[ 82  91 141 101 158 163] -> posi
[154 157 116 130 110 107] -> big
[148  79 142 138 153 147] -> rudam
[ 98  55 152 147 171 168] -> guno
[ 88  99 135 106 148 148] -> doru
[178 194 104 133  89  86] -> fuga
[142  91 145 172 145 141] -> piri
[ 88  99 135 106 148  97] -> Sevu
[155 129 127 153 126 121] -> rarig
has: [153 138 142  79 148]	no
after: [178]	[194]

[ 79 119 163 146  84 122 169 101 134  96 106 150 138 159] = posi
[121 191  79 132 175 169 118 132 134 165  84 102 128 143] = nav
[ 96 114 143 166 120 112 144 108 122 120  62  71  97  90] = rarig
[138  69 111 143  68 107  93 142 155 129 148 113  83  89] = dazif
common nav rarig: 	[143]
common rarig dazif: 	[143]
asked: [ 79 119 163 146  84 122 169 101 134  96 106 150 138 159]	posi
after: [107]	[93]

[144 136 153 134 131 142  98 155 142 128] = rarig
[131 107 142 119 159 136  99 164 125 116] = rudam
[175 128 165 135 126 119  79 196 128 118] = doru
[138 133 120 136 120 110 120 176 106 148] = guno
[140 128 104  79 155 116 128 111 165 193] = dazif
[131 107 142 129 159 115  99 164 125 116] = big
has: [131 142  98 155 142]	yes
has: [115  99 164 125]	yes
common guno rudam: 	[136]

[155  70 167  61 172  98  86  66  54  53  54 170 133  76 131 107 108  85
  75 128 156  44  93 126 111  66  91 181  84 121  98 137  81 108] -> guno
[155  70 167  61 172  98  86  66  54  53  54 170 133  76 131 107 154  85
  75 128 156  44  93 126 111  66  91  72 178  67 146 107 168 141] -> rudam
[155  70 176  61  45  98  86  66 176  53  54 170 133  76 131 107 154  85
  75 128 156  44  93 126  71 175  91  72  98 136 146 107 168  99] -> nav
asked: [155  70 176  61  45  98  86  66 176  53  54 170 133  76 131 107 154  85
  75 128 156  44  93 126  71 175  91  72  98 136 146 107 168  99]	nav
asked: [155  70 167  61 172  98  86  66  54  53  54 170 133  76 131 107 154  85
  75 128 156  44  93 126 111  66  91  72 178  67 146 107 168 141]	rudam
after: [71]	[175]
has: [155  85  75]	no
after: [67]	[146]
after: [175]	[91]

[115 160 131 121 130 130 143 122 131 142 128 130] : posi
[121 149 129 135 129 123 135 126 130 136 128 143] : Sevu
[120 129 129 128 121 138 132 122 126 133 127 126] : Bem
[124  98 129 123 121 136 113 131 135 134 139 122] : dazif
[115 160 131 121 130 128 143 122 142 106 132 130] : doru
[115  59 131 121 130 130 143 122 131 142 128 130] : piri
[125 141 133 131 120 157 124 130 135 119 127 132] : rarig
[120 124 129 128 121 138 132 126 131 143 133 126] : rudam
asked: [124  98 129 123 121 136 113 131 135 134 139 122]	dazif
asked: [115 160 131 121 130 130 143 122 131 142 128 130]	posi

[161 131 165 104 116 117 106  84 114  96 194 153  88 119 181 132 146] = nav
[123  82 196 161  94  99 121 114 105 132 144 153 141 144  87  92 135] = dazif
[170 144 107 105 154  92 112 115 129 102 148 141 137 119 123 148 123] = posi
common nav posi: 	[119]
has: [119 181 132 146]	yes

[ 80 115  88 135 141 127 131  64 141  88 190 117] -> piri
[125 137 151 147 182 100  92 136 106  89 119 120] -> fuga
[ 98 158 100 111 148 120 123 113 125 116 147 132] -> Bem
[ 68 115  85 131 110 156 118 162 119 106 163 108] -> Sevu
asked: [ 80 115  88 135 141 127 131  64 141  88 190 117]	piri
asked: [ 98 158 100 111 148 120 123 113 125 116 147 132]	Bem
has: [135  88]	no

[ 73  92 116 115  79] = piri
[ 64 148 148 151 115] = rarig
[147 109 113 128  92] = fuga
has: [ 92 116]	yes
has: [148 148 151]	yes

[139 142  65 126  86  80 117 179  59 179 124 104 185  60  99 145  92 132
  77 162  72 158  46 183 208 210 183 200 113 157  92 164 167  94  64  47
  98 172 160 157  85 195 127  92 116 134 104  93]  Sevu
[187 198 208 104  73  52 202 165  76 158  57  85 142  61 141 173 183 195
 161 108 160 144 130  75 156 153 123 183 209 110  96  59  63 133 168 169
  71 179  88 104 145 128  98  78 146  56 201  78]  nav
[ 55  60  53  91 110 193  96 184 117 142 139 182  90 131 106 102 162 135
 137 100 211 102 139 177  94 186 163  95  76 184  98  88 139 118 203 187
 199  67 113  65 183 105  85 191  64 141 144 196]  rarig
[128 156  91 121 197 142 193  67 148 173 113 187 178 175 176 201 165  62
  58  63 147  67  65  64  96 203  79 196  93  96 128 138 193 134 164 185
 201 186 162 102 157 118 150 179 159 175 144 152]  rudam
[119 137 173  61  51  91 121 123 132 137 180 172 161 203 155 151 164 155
 122 104  77 186 154 206  98 142 129  69 119  83 163 171 113  98 163  63
  63  65 120 136  89  79 200 182 162  64 137 109]  fuga
[113 149 123 192 153  86 148 107 137 186 114  60 160 154 120 113  86 149
 152 123 136 178 160 176  78 106  56  65  48 124 124  50 180 179 156  61
  68 143  78  92 122  84 106  82  98  58  94 106]  posi
[187 190 190 103  69 181  73 137 207  48 135  54 146  72  76 167  46 122
  91 117 148 112 185  45  52  65 121  89 132 145  54 143 111  61  82  66
 140 149  57 106 184  46 116  65 126  63 118 148]  guno
[ 59  69 106 144 114 181 208 209  90 171 167  67 119 124 172  49  72 124
 176  70  52 133 178 163  62  94 173 173 204  83 183 111 195 103  85 126
  96  55 101 189 109  47 191 134 193 115  80 144]  doru
[112 197  96 196 149 164 201  98  95 133 117  81 163 179  79 144 120 131
 159 152 144  60 122 105  59 110 151  55  52 171 208  83 200 142 106 179
 187  71  66 120  91 120 124  80 201 197 152  57]  big
[ 83 208 124 121 162 205 197 154 170 127  80 154 105 170 194 172 199  71
 142  63  58  54  97 207 205 192 100 151 198 197  76 175  79 198 181  51
 149 166 184 143 108 195 105  46 110 208  64  61]  piri
[ 61 204 184  87  90 203 111 105  75 190  58  52 116  64 123  99  74 164
 134 113 108  74 112 106 205 132  99  72 175 112 162  51  47 196 109 103
  51  74  83 123  87 154  62 140  46 194  48 104]  dazif
[146 160 174 182  74  83 192  87 121 174 208  66 156  90  48 108 160 163
 108 131 203 106 182  52  74 206  76 111  85 133 137 199  60  61 178 200
 193 158 131  91 130 145  84 201 211  94 121 174]  Bem
asked: [ 59  69 106 144 114 181 208 209  90 171 167  67 119 124 172  49  72 124
 176  70  52 133 178 163  62  94 173 173 204  83 183 111 195 103  85 126
  96  55 101 189 109  47 191 134 193 115  80 144]	doru
asked: [146 160 174 182  74  83 192  87 121 174 208  66 156  90  48 108 160 163
 108 131 203 106 182  52  74 206  76 111  85 133 137 199  60  61 178 200
 193 158 131  91 130 145  84 201 211  94 121 174]	Bem
after: [68]	[143]
asked: [187 190 190 103  69 181  73 137 207  48 135  54 146  72  76 167  46 122
  91 117 148 112 185  45  52  65 121  89 132 145  54 143 111  61  82  66
 140 149  57 106 184  46 116  65 126  63 118 148]	guno
asked: [119 137 173  61  51  91 121 123 132 137 180 172 161 203 155 151 164 155
 122 104  77 186 154 206  98 142 129  69 119  83 163 171 113  98 163  63
  63  65 120 136  89  79 200 182 162  64 137 109]	fuga

[142 128 121 128 128 128 158]  fuga
[ 65 182 128  98 124 143  97]  rarig
[107  98 108  97  90 100 128]  Bem
[ 65 140 128  98 124 143  77]  dazif
[155 141 128 110 128 106 142]  Sevu
[ 65 182 128  98 124 143  77]  piri
[ 56  73  68 153  81 155 128]  rudam
[128 133 143 137 175 135  97]  posi
has: [ 98 124]	yes
common fuga Bem: 	[128]

[109 153  95 129 124 128 118 109 119  98 170 129  94 167 184 144 113 126
 145 131 130 150 140 129 109  99 159 149 122 163 120 138 129 149 101  73
  84 112 141 140 114 185 155  92 154] : rarig
[168 130  80 131 130 120 144 118  87 101 150  92 128 168 177 132  91 130
 153 175 176 130 145 125 101 111 186 137 110 127 107 183 147 133  53  72
 112 123  57 125 134 186 134 125 147] : doru
[169 123  76 141 133 103 149 114 104 110 159  87 146 161 183 138  91 125
 142 179 177 128 144 114  95 106 194 144 115 121  97 194 145 123  57  64
 122 124  55 118 146 187 130 120 140] : posi
[ 74  63 100  97 185 154  99 122 152  61 158 123 117 170 153 129 166 109
  96 108 189 124 144 101 122 148 118 139  97 153  90 136 149 123  64  55
  70 117  90 140 113 126 121  87 121] : rudam
[109 153  95 129 124 128 118 109 119  98 170 129  94 167 184 144 113 126
 145 131 130 150 140 129 109  99 159 149 122 163 120 138 129 149 101  73
  84 112 141 130 131 121 115 109 123] : dazif
[ 97 141  72 132 137 132 111 113 146  96 163 145  81 178 189 135 112 124
 155 134 144 155 142 121  95  96 153 135 116 132 114 140 118 149  94  75
  86 117 118 123 121 108 127 109 131] : big
[105 157 120  98 207  98  96 102 109  84 178 131 140 141 154 165 147 119
  79  94 163 110 202 107 126 156  95 163 121 144  47 113 158 152  59  47
  69 153 172 135 122 143 134 101 158] : Sevu
[115 157 120  98 207  98  96 102 114  84 178 121 140 141 154 165 147 119
  79  94 163 110 202 107 126 156  95 163 121 144  47 113 129 116  59  47
  69 153 172 135 122 143 134 101 158] : nav
[ 74 183 100  97 185 154  99 145 152  61 158 123 117 170 153 129 166 109
  96 108 189 124 144 101 122 148 118 139  97 153  90 136 149 123  64  55
  70 117  90 142 136 162  75 128 137] : guno
[115 161 103 127 116 126 121 116 118 104 175 121 105 159 178 150 113 124
 138 128 125 146 140 136 121 100 159 155 120 177 125 138 138 147 102  73
  80 111 155 137 137 127 111 109 125] : piri
asked: [ 74  63 100  97 185 154  99 122 152  61 158 123 117 170 153 129 166 109
  96 108 189 124 144 101 122 148 118 139  97 153  90 136 149 123  64  55
  70 117  90 140 113 126 121  87 121]	rudam
asked: [109 153  95 129 124 128 118 109 119  98 170 129  94 167 184 144 113 126
 145 131 130 150 140 129 109  99 159 149 122 163 120 138 129 149 101  73
  84 112 141 140 114 185 155  92 154]	rarig
asked: [115 161 103 127 116 126 121 116 118 104 175 121 105 159 178 150 113 124
 138 128 125 146 140 136 121 100 159 155 120 177 125 138 138 147 102  73
  80 111 155 137 137 127 111 109 125]	piri
has: [123  57 125]	yes
has: [113 124 138 128 125]	yes

[ 66 124 176 116  78 137 136  67]  big
[167 124 125 123  78 137 136 139]  doru
[167 124 125  66  78 166 136 167]  Sevu
asked: [167 124 125 123  78 137 136 139]	doru
has: [177 116]	no
after: [123]	[78]

[136 138 133 152 130 122 131 112 109 110 192 134 121 126 110 129  74 204
 102 157  96 125 106 117 162  94 139 133 150 126 121  91 124 153] -> nav
[130 102 123  84 155 106  65 121 143 120 153 131 174 153 149 118 161 116
 133  99 162 129  95  90 125 146 139 144 129 190 147 165  84 132] -> Sevu
[136 138 133 152 130 122 131 112 109 110 192 134 121 126 110 129  74 204
 102 157  96 125 106 117 162  92 139 133 150 126 141  91 124 153] -> doru
asked: [130 102 123  84 155 106  65 121 143 120 153 131 174 153 149 118 161 116
 133  99 162 129  95  90 125 146 139 144 129 190 147 165  84 132]	Sevu
has: [134 121 126 110]	yes
asked: [136 138 133 152 130 122 131 112 109 110 192 134 121 126 110 129  74 204
 102 157  96 125 106 117 162  94 139 133 150 126 121  91 124 153]	nav

[ 87 103 138 173  89 128 104 114 111 170]  dazif
[141 128 143 133 152 115 128 170 184 131]  fuga
[162 185 121 156 119  73 163 158 160 149]  Bem
[160 161 150 104 124 151 126 165 146 113]  doru
[103 116 103 112 114 116  96 139 137 161]  rarig
[149 141 121 160 146 163 164 117 121 173]  Sevu
[147 161 103 159 139 117 117 131 115 126]  nav
[123 121 112 152 120 103 128  59 130 111]  big
after: [159]	[139]
common Sevu fuga: 	[141]
common Bem big: 	[121]
common rarig doru: 	[161]
common Bem doru: 	[160]
has: [123 121]	yes

